Here is a tiny trained network, its code and every weight. The questions are about switching its units off for an input and a class, where a switched-off unit gives its printed mean instead of its output.

import numpy as np


def w(rows, s, z=0):
    codes = np.array(rows[::2]) - 128.0
    scale = np.full(codes.shape[1], s)
    scale[-1] = z or s
    return codes * scale


def norm(h):
    return h / np.sqrt((h * h).mean(-1, keepdims=True) + 1e-5)


def f(y):
    return np.maximum(y, 0)


def log_softmax(a):
    a = a - a.max(-1, keepdims=True)
    return a - np.log(np.exp(a).sum(-1, keepdims=True))


def net(x, mask):
    res = np.array(x, float).reshape(1, 6) / 4 @ E
    u = 0
    for l in range(2):
        y = f(norm(res) @ A[l][:, :-1].T + A[l][:, -1])
        res = res + np.where(mask[u : u + 8], y, B[l][:, -1]) @ B[l][:, :-1]
        u += 8
    return log_softmax(norm(res)[-1] @ U[:, :-1].T + U[:, -1])


A, B = {}, {}
E = w([
[92,104,179,128,26],'x0',
[147,138,105,138,168],'x1',
[87,122,186,72,146],'x2',
[92,19,1,74,81],'x3',
[104,55,91,192,196],'x4',
[232,82,174,112,153],'x5',
],0.0043)
A[0] = w([
[201,33,211,86,168,134],'L0N0',
[150,216,107,64,40,15],'L0N1',
[230,85,161,100,142,35],'L0N2',
[67,59,129,234,143,220],'L0N3',
[71,70,49,14,93,172],'L0N4',
[160,188,141,65,97,9],'L0N5',
[136,223,68,67,253,69],'L0N6',
[194,64,150,180,132,27],'L0N7',
],0.0057,0.0011)
B[0] = w([
[85,197,119,115,100,206],'L0N0',
[183,85,100,71,128,195],'L0N1',
[2,133,123,60,110,178],'L0N2',
[206,191,97,79,120,203],'L0N3',
[145,121,166,141,168,255],'L0N4',
[183,73,93,135,146,171],'L0N5',
[103,96,106,169,147,202],'L0N6',
[147,155,82,86,86,165],'L0N7',
],0.0085,0.0046)
A[1] = w([
[103,24,141,113,75,122],'L1N0',
[19,109,189,100,162,171],'L1N1',
[182,198,120,70,55,254],'L1N2',
[182,208,134,129,58,45],'L1N3',
[148,206,255,203,166,106],'L1N4',
[120,47,82,145,136,66],'L1N5',
[118,69,51,88,90,73],'L1N6',
[75,195,61,114,130,210],'L1N7',
],0.007,0.0013)
B[1] = w([
[144,155,217,187,136,183],'L1N0',
[105,187,7,120,118,193],'L1N1',
[135,181,18,171,88,255],'L1N2',
[114,35,115,184,225,188],'L1N3',
[109,2,150,94,128,197],'L1N4',
[100,119,222,173,162,177],'L1N5',
[87,126,177,161,162,224],'L1N6',
[209,214,124,32,131,210],'L1N7',
],0.0055,0.0053)
U = w([
[77,254,39,109,112,129],'0',
[221,103,75,101,133,149],'1',
[125,144,106,152,149,233],'2',
[96,165,49,154,124,103],'3',
[139,20,231,186,200,6],'4',
[91,198,134,218,128,115],'5',
],0.0059,0.002)

Each question gives the input, the list of numbers given to net, and the class t.
The units are the neurons (one row each of A and B). Each row of codes is followed by its name. A weight is (code - 128) times the scale printed after its matrix; where a second scale follows, it is the last column's (A, B and U).
mask holds one flag per neuron, layer by layer. A switched-off neuron (its flag False) gives its mean, the last column of its row in B, instead of its output. The means were averaged over made-up inputs and are rounded, as every weight is.
A unit's drop is (log p(t) with every unit on - log p(t) with that unit switched off) / (log p(t) with every unit on - log p(t) with every unit switched off).
The circuit of an input: a set's keep is (log p(t) with only the set's units on - log p(t) with every unit switched off) / (log p(t) with every unit on - log p(t) with every unit switched off). Starting from the 12 units with the biggest drops (on a tie, the unit counted first), units are removed one at a time, each time the one whose removal leaves the highest keep (on an exact tie, the one counted first), for as long as the keep stays at least 0.8.
circuit, biggest first: the units of the circuit, biggest drop first
most important unit: the unit with the biggest drop
top k neurons: the k neurons with the biggest drops, biggest first
top k neurons in layer l: the k neurons of layer l with the biggest drops, biggest first
drop of u: that unit's drop, to one decimal
input [-3,6,3,7,2,8], class 0: top neuron in layer 0 : [L0N0]
input [5,-4,-4,-6,4,-5], class 4: top 4 neurons in layer 0 : [L0N0; L0N2; L0N7; L0N1]
input [6,4,-4,8,-1,7], class 4: top 4 neurons : [L0N4; L0N3; L1N0; L1N6]
input [5,6,6,-8,-3,-1], class 4: circuit, biggest first : [L1N4; L1N3]
input [0,-7,-4,8,7,4], class 4: circuit, biggest first : [L1N5; L1N2; L1N0]
input [6,1,-6,-3,-7,-2], class 1: circuit, biggest first : [L0N1; L1N3]
input [7,8,-3,-5,4,8], class 0: circuit, biggest first : [L0N2; L0N0; L0N7]
input [-5,-1,6,7,-4,-4], class 4: top 3 neurons in layer 0 : [L0N0; L0N4; L0N2]
input [-6,1,1,2,-8,-5], class 1: circuit, biggest first : [L0N1; L0N5]
input [0,5,-6,1,5,8], class 0: top 2 neurons in layer 0 : [L0N2; L0N0]
input [-1,-1,2,7,6,-5], class 4: top 4 neurons in layer 0 : [L0N0; L0N4; L0N2; L0N7]
input [-4,7,4,-8,-1,-7], class 4: top 3 neurons in layer 0 : [L0N2; L0N0; L0N7]
input [-4,-3,-3,-1,6,8], class 0: top 2 neurons : [L0N2; L0N0]
input [5,5,-6,-8,-1,5], class 4: circuit, biggest first : [L1N4]
input [1,-1,-2,7,-3,-5], class 4: top 2 neurons : [L0N4; L0N0]
input [5,-5,-1,-2,-4,8], class 0: top 3 neurons : [L0N2; L0N0; L1N2]
input [-3,-1,-5,-8,-5,-2], class 4: top 2 neurons : [L1N4; L0N3]
input [-6,-1,3,-7,-8,-7], class 1: top 2 neurons in layer 1 : [L1N4; L1N6]
input [3,-4,-3,-6,-5,-2], class 4: top 4 neurons in layer 1 : [L1N3; L1N4; L1N1; L1N7]
input [6,-7,-6,-6,7,-6], class 1: most important unit : L0N3
input [-5,-4,5,1,7,7], class 0: drop of L0N0 : 0.3
input [8,6,-1,5,0,-1], class 5: drop of L1N4 : 0.3
input [-5,5,-4,-2,-4,8], class 0: drop of L0N0 : 0.1
input [6,6,-2,2,5,8], class 0: drop of L1N2 : 0.0
